[128 = 0]
[124 110 137 162 130 115 111 152 133 124 121 102 128 149 127 139 123 121
 106 115 118  78  97 165 123 157 177 116 128  70 107 200 130 107 111 161
 135 116 173  98 115 122 134 121 121 154 119 175  95 141 117 114 228  99
 134]  (75)
[126  78 141 173 116 112 158 100 111 167 111 150 123 146 151 134  75  85
  92 129  90 122 143 115  95 143  96 141  99 148 132 117 152  85 156  61
 133  86  84 151 173 136  87 130 105 140 124 132 139 108 109 133  70 147
  81]  (73)
[130  96 129 140 145 113 114 135 143 136 110 170 140 117 146 121 112 151
  80 125 108 118 136 127 119 159 120 158  97  97 105 194 124 131 144 123
 124 127  83 128 136  96 104 112 101 124  92 182 178 137 179 111  60 147
 107]  (75)
[120 157 163 141 139 165 111 107 131  99 138 111  91 147  98 126  63 146
 142 106 132 201 159 119 136  90 124  83 188 114  97 177 133  94 171 186
  94 100 103 131 141 134 166 148 155 122 160  83  54 134 156 137 168 141
 103]  (73)
[129  90 135 146 139 123 137 110 122 147 117 158 134 130 142 130  86 120
  90 132  99 133 153 120 119 146 102 149 107 123 119 148 140 112 152  97
 118 109  84 145 170 124 119 122 112 136 115 144 143 128 142 128  75 158
  91]  (75)
[134  88 135 146 138 111 161  96 110 155 128 138 131 130 140 142  82  72
 114 144  84 134 164 121 130 134  90 164 133 137 150  81 158 103 141  52
 113 117 113 156 188 155 158 125 124 154 129 114 111 122  78 144  60 175
  65]  (73)
[128 103 139 147 133 129 141 103 116 140 125 119 126 142 133 139  75  98
 115 127 107 139 155 120 127 133 117 139 136 126 129 130 148 102 145 107
 113  99 115 148 178 150 151 130 130 150 132 115  95 130 108 134 115 157
  81]  (73)
[121 139 137 161 120 141  72 175 147 112 111  89 124 156 124 132 163 184
 122  92 167  60  86 167 115 166 193 104  99  71  75 255 101  99 109 236
 142  98 137  74  75  94  70 143 130 153 107 175 138 145 210 104 255  45
 194]  (75)

[124 191 131 175 134 125 106  60 135 104 126 122 109 138 122 138 149 146
 145 127 190  89 134 127 121 169 106 134 120 120 121 115 140 153  66 123
 165 119 155 156 145 133 119 138 147  12 121 138 133 150]  [32]
[132 118 139 177 129 131 118 103 137  57 109  92 114  95 151 171 149 137
 132  75 162 120 170 159 127 153 157 130 164  71 101 114 141 175 112 160
 139 126 166 143 138 122 172  83 146  94 128 153  94 146]  [35]
[126 175 138 160 123 154 161  79 159 127 133 104 115 111 137 150 175 141
  95 154 157 106 142 102 119 141 102 103 111 134 128 135 122 121  83 132
 107 120 175 131 143 148 117 125 165  28 144 140 108 124]  [32]
[144 137 137 173 130 106  92  91 151 108 146 111 125  44 152 140 182 108
 135 119 138 118 156 105 123 111 113 100 148  93 137  99 139 123 111 154
 100 123 171 210 144 122 140 106 176  64 155 130 114 127]  [35]
[151 116 154 127 136  80 102 141 169  76 145 133 123  71 143 175 146 132
 147 128  98 119 134 137 121  85 162 136 139  67 136  95 107 163 107 155
 108 127 150 148 131 128 123 111 126 128 148 156  93 144]  [35]
[132 186 151 175 160 116 132  52 134  63 119 122 108 153 148 149 145 145
 132 123 156 103 151 161 121 128 146 128 141  63  62 114 110 183  46 158
 201 132 158 181 144 110 129 132 166  70 134 102 101 168]  [35]
[152 128 133  75 143 107 167 173 163 125 139 120 143  28 112 155 144 133
 165 162  82 107 128  91 130  40 158  70  92  90 185 103  97  42 123 140
  46 119 139 122 150  65  75 170 162 174 178 211 115 115]  [35]
[127 147 142  96 146 138 149 136 145  88 115 112 113 102 114 168 111 155
 148 130 128 119 153 158 122  97 161 142 122  80 130 108 121 162 114 122
 145 117 145  99 135  99 108 130 122  94 153 189 105 158]  [35]
[129 132 153 116 136 130 134 130 173  69 121 116 121 111 131 165 131 157
 138 125 137 123 162 151 122 115 162 142 133  88 108 103 120 185  91 135
 138 118 150  98 123 133 132 101 114  81 147 156 100 152]  [35]
[135 120 146 121 133 177 197 147 121  95 111  76 153  90 137 123 160 132
 107  76 148 143 171  88 136 107 127  68 116  89  91 123 132  88  99 176
 107 121 140 147 139  94 135 117 163  97 144 146 117 130]  [32]
[144 161 156 146 152 133 157 100 117  69 116  94 133 104 158 136 158 137
 126  90 155 115 176  99 130  82 131  82 119  37  62  99 114 118  51 195
 153 129 145 207 147  77 125 132 191  67 144 119 119 153]  [32]

[128 255 142 153 161 126 116 123 131 107 120 117 127 131 116 133 126 127
 125 115 133  72 122 120 105 149 135 139 108 116 131 146 125 128 178 172
 143 125 154 144 158 133 120 133 130 122 128 124 102 122 123 122 141 124
 139  91]  <14>
[122 174 138 100  92 130 111 124  81 131 129 133 115 128 126 140 124 105
 118 107  88 131 124 115 131 112 109 137 135 122 170 103 119 105 151 160
 132 132 143 136 162 129 132 159 169 147 137 127 117 126 134 131 131 129
 149 115]  <20>
[124 107 133 165 151 129 141 142 165 181 128 133 117 135 154 137 132 147
 130 128  50 141 106 126 117 104 124 138 154 151 158 157 109 121 164 107
 130 130 108 138 145 123 131 100  92 141 129 123 128 126 122 128 135 126
 100 136]  <20>
[120 106 154 136 131 129 116 130 122 121 127 126 133 128 123 122 126 135
 121 125 114 117 128 130 119 131 144 134 119 130  98 145 125 136 157 147
 137 127 132 146 145 131 106 125 126 134 133 127 125 126 125 139 134 122
 129 129]  <14>
[129 255 197 151 136 130 125 146 182 153 130 137 108 136 155 124 146 152
 114 128  49 133 107 121 107 142 113 152 154 147 196 152 104 104 150 144
 142 129 109 178 119 130 110  99 101 159 144 109 126 123 127 135 144 128
  88 136]  <20>
[100 158 213 157 117 130 107 142 108 137 127 137 120 137 138 121 129 121
 113  99  66  77 126 144 120 117 158 157 127 142 119 126 119 120 150 158
 147 127 153 175 157 137 108 126 127 162 160 119  99 125 124 159 132 120
 113 126]  <14>
[121 113 156 139 123 128 122 132 124 127 128 127 129 132 130 128 124 128
 124 120 111 118 127 132 125 121 143 133 127 133 119 135 124 128 138 137
 130 127 133 145 138 130 120 127 123 140 133 127 124 126 127 139 128 125
 127 133]  <14>
[138 192 170 159 162 129 141 140 183 173 130 128 116 139 148 132 133 153
 122 125  50 139 104 116 115 111 116 136 158 150 198 159 106 104 129 119
 128 128  98 165 132 124 138 112  90 155 128 113 138 125 129 134 139 126
  98 137]  <20>
[120 224 159 125 137 126 122 124 122 129 128 134 127 124 128 129 133 113
 131 115 123  77 126 129 122 153 133 144 121 123 145 106 134 118 108 139
 144 126 156 138 151 133 124 133 150 126 143 135 111 126 128 128 126 129
 123 100]  <14>
[100 150 245 155 107 132 124 135 128 123 129 123 120 145 128 132  97 151
 108 104  80  98 114 126 129 102 129 132 126 140 137 143 120 108 166 126
 134 124 150 166 147 136 123 163  91 185 135 131  75 124 108 180 130 125
 118 116]  <20>
[109 171 212 150 145 127 117 140 120 137 127 134 121 135 133 131 123 121
 117  93  86  73 124 134 124 125 151 148 124 137 154 121 123 110 144 150
 142 125 154 167 184 135 119 126 136 152 152 123  93 126 123 148 131 124
 114 110]  <14>
